Below is a small trained network, with its code and all its weights. Each question gives an input and a class and asks what happens when units are switched off, that is, made to give their printed mean instead of their output.

import numpy as np


def w(rows, s, z=0):
    codes = np.array(rows[::2]) - 128.0
    scale = np.full(codes.shape[1], s)
    scale[-1] = z or s
    return codes * scale


def norm(h):
    return h / np.sqrt((h * h).mean(-1, keepdims=True) + 1e-5)


def f(y):
    return y / 2 * (1 + np.tanh(0.7978845608 * (y + 0.044715 * y**3)))


def log_softmax(a):
    a = a - a.max(-1, keepdims=True)
    return a - np.log(np.exp(a).sum(-1, keepdims=True))


def net(x, mask):
    res = np.array(x, float).reshape(1, 3) / 4 @ E
    u = 0
    for l in range(3):
        y = f(norm(res) @ A[l][:, :-1].T + A[l][:, -1])
        res = res + np.where(mask[u : u + 8], y, B[l][:, -1]) @ B[l][:, :-1]
        u += 8
    return log_softmax(norm(res)[-1] @ U[:, :-1].T + U[:, -1])


A, B = {}, {}
E = w([
[108,188,181,142,233,70,48,157,59],'x0',
[125,195,177,1,145,139,217,37,90],'x1',
[94,66,72,78,180,134,42,2,223],'x2',
],0.0014)
A[0] = w([
[148,191,174,162,159,48,66,151,88,119],'L0N0',
[119,99,109,138,6,171,163,99,189,125],'L0N1',
[219,88,194,208,44,123,145,219,46,104],'L0N2',
[99,76,109,89,175,156,68,69,148,249],'L0N3',
[152,97,121,236,175,89,61,184,165,81],'L0N4',
[187,144,193,82,178,173,166,142,97,189],'L0N5',
[112,139,182,69,178,81,177,29,124,112],'L0N6',
[138,116,84,134,94,196,131,100,190,58],'L0N7',
],0.0024,0.0015)
B[0] = w([
[131,72,139,220,99,61,237,40,164,207],'L0N0',
[150,88,100,175,184,5,123,117,49,180],'L0N1',
[53,210,80,96,168,207,151,113,224,229],'L0N2',
[112,163,73,181,165,171,217,144,57,248],'L0N3',
[184,150,28,75,122,61,98,113,66,215],'L0N4',
[7,81,106,130,53,109,80,64,38,192],'L0N5',
[205,131,14,144,140,96,90,194,86,186],'L0N6',
[192,131,146,161,212,51,167,145,81,131],'L0N7',
],0.002,0.0016)
A[1] = w([
[118,81,128,105,159,146,72,88,184,1],'L1N0',
[166,122,155,152,52,89,133,153,70,44],'L1N1',
[189,122,98,104,69,161,170,110,198,112],'L1N2',
[93,179,199,130,190,81,51,124,122,105],'L1N3',
[135,190,189,114,86,183,179,179,91,164],'L1N4',
[128,85,140,184,104,156,58,172,158,52],'L1N5',
[1,70,150,120,55,150,87,81,188,73],'L1N6',
[202,36,143,120,45,150,193,132,168,73],'L1N7',
],0.0042,0.00097)
B[1] = w([
[158,192,185,115,139,192,173,183,186,138],'L1N0',
[103,145,79,135,228,142,90,56,147,144],'L1N1',
[136,98,200,161,172,61,99,88,58,167],'L1N2',
[217,23,181,201,113,61,251,54,90,215],'L1N3',
[85,157,174,160,70,148,144,189,194,252],'L1N4',
[188,92,92,2,28,137,108,137,170,163],'L1N5',
[122,172,80,127,218,122,139,108,7,103],'L1N6',
[176,126,201,209,185,40,161,95,84,171],'L1N7',
],0.0033,0.0018)
A[2] = w([
[127,104,146,95,200,199,105,72,186,83],'L2N0',
[146,108,106,119,140,94,124,51,161,117],'L2N1',
[91,168,170,4,86,133,143,104,75,5],'L2N2',
[138,151,141,110,198,136,158,78,122,49],'L2N3',
[87,123,64,183,151,124,119,151,102,198],'L2N4',
[100,151,188,86,107,102,170,82,111,96],'L2N5',
[147,106,116,119,193,145,97,86,173,64],'L2N6',
[89,131,107,42,108,209,143,131,177,100],'L2N7',
],0.0046,0.0027)
B[2] = w([
[44,204,232,210,63,160,231,187,119,142],'L2N0',
[122,176,158,179,130,133,138,222,92,228],'L2N1',
[206,49,4,67,110,127,12,135,217,133],'L2N2',
[128,98,99,145,41,138,47,198,220,154],'L2N3',
[107,165,164,29,197,208,98,52,131,253],'L2N4',
[193,78,33,141,174,142,40,169,164,203],'L2N5',
[31,216,196,123,21,110,192,159,143,156],'L2N6',
[189,84,190,234,164,46,116,137,93,147],'L2N7',
],0.003,0.0018)
U = w([
[27,241,243,229,31,237,243,247,224,224],'0',
[238,20,184,254,226,18,247,23,5,186],'1',
[240,42,7,48,68,173,11,196,237,228],'2',
[41,215,153,36,241,231,93,21,20,155],'3',
[78,17,245,14,17,162,133,114,75,2],'4',
[70,7,248,13,7,163,129,112,69,2],'5',
[56,4,230,20,28,157,138,125,74,2],'6',
],0.0074,0.0066)

Each question gives the input, the list of numbers given to net, and the class t.
The units are the neurons (one row each of A and B). Each row of codes is followed by its name. A weight is (code - 128) times the scale printed after its matrix; where a second scale follows, it is the last column's (A, B and U).
mask holds one flag per neuron, layer by layer. A switched-off neuron (its flag False) gives its mean, the last column of its row in B, instead of its output. The means were averaged over made-up inputs and are rounded, as every weight is.
A unit's drop is (log p(t) with every unit on - log p(t) with that unit switched off) / (log p(t) with every unit on - log p(t) with every unit switched off).
The circuit of an input: a set's keep is (log p(t) with only the set's units on - log p(t) with every unit switched off) / (log p(t) with every unit on - log p(t) with every unit switched off). Starting from the 12 units with the biggest drops (on a tie, the unit counted first), units are removed one at a time, each time the one whose removal leaves the highest keep (on an exact tie, the one counted first), for as long as the keep stays at least 0.8.
units of the circuit, in order: the units of the circuit, biggest drop first
unit that matters most: the unit with the biggest drop
k most important neurons: the k neurons with the biggest drops, biggest first
top k neurons in layer l: the k neurons of layer l with the biggest drops, biggest first
input [-8,8,5], class 1: units of the circuit, in order -> L1N7, L1N2
input [-4,-6,7], class 0: unit that matters most -> L1N0
input [6,6,-6], class 0: 3 most important neurons -> L1N4, L0N4, L0N1
input [-1,-4,-3], class 2: 2 most important neurons -> L1N5, L2N0
input [-6,-6,-3], class 1: 3 most important neurons -> L1N7, L1N2, L0N6
input [-2,-3,3], class 3: top 3 neurons in layer 2 -> L2N4, L2N3, L2N5
input [4,3,4], class 0: 2 most important neurons -> L0N1, L1N2
input [-3,-5,-1], class 2: 3 most important neurons -> L1N5, L1N3, L0N0
input [8,2,6], class 1: 2 most important neurons -> L1N3, L0N2
input [-3,1,2], class 3: 3 most important neurons -> L0N1, L1N3, L0N0
input [-8,7,3], class 1: top 2 neurons in layer 1 -> L1N7, L1N2
input [-5,-5,-3], class 1: top 3 neurons in layer 2 -> L2N3, L2N5, L2N2
input [-5,5,0], class 1: 2 most important neurons -> L1N7, L0N2
input [-2,-8,-5], class 2: units of the circuit, in order -> L1N5
input [-2,6,5], class 2: 2 most important neurons -> L2N2, L1N1
input [1,-3,-1], class 3: 2 most important neurons -> L0N4, L0N0
input [-6,5,7], class 0: top 2 neurons in layer 2 -> L2N0, L2N3
input [-6,-5,-5], class 1: top 2 neurons in layer 0 -> L0N3, L0N1
input [6,6,5], class 1: top 3 neurons in layer 2 -> L2N0, L2N4, L2N1
input [-1,5,-1], class 2: unit that matters most -> L2N2
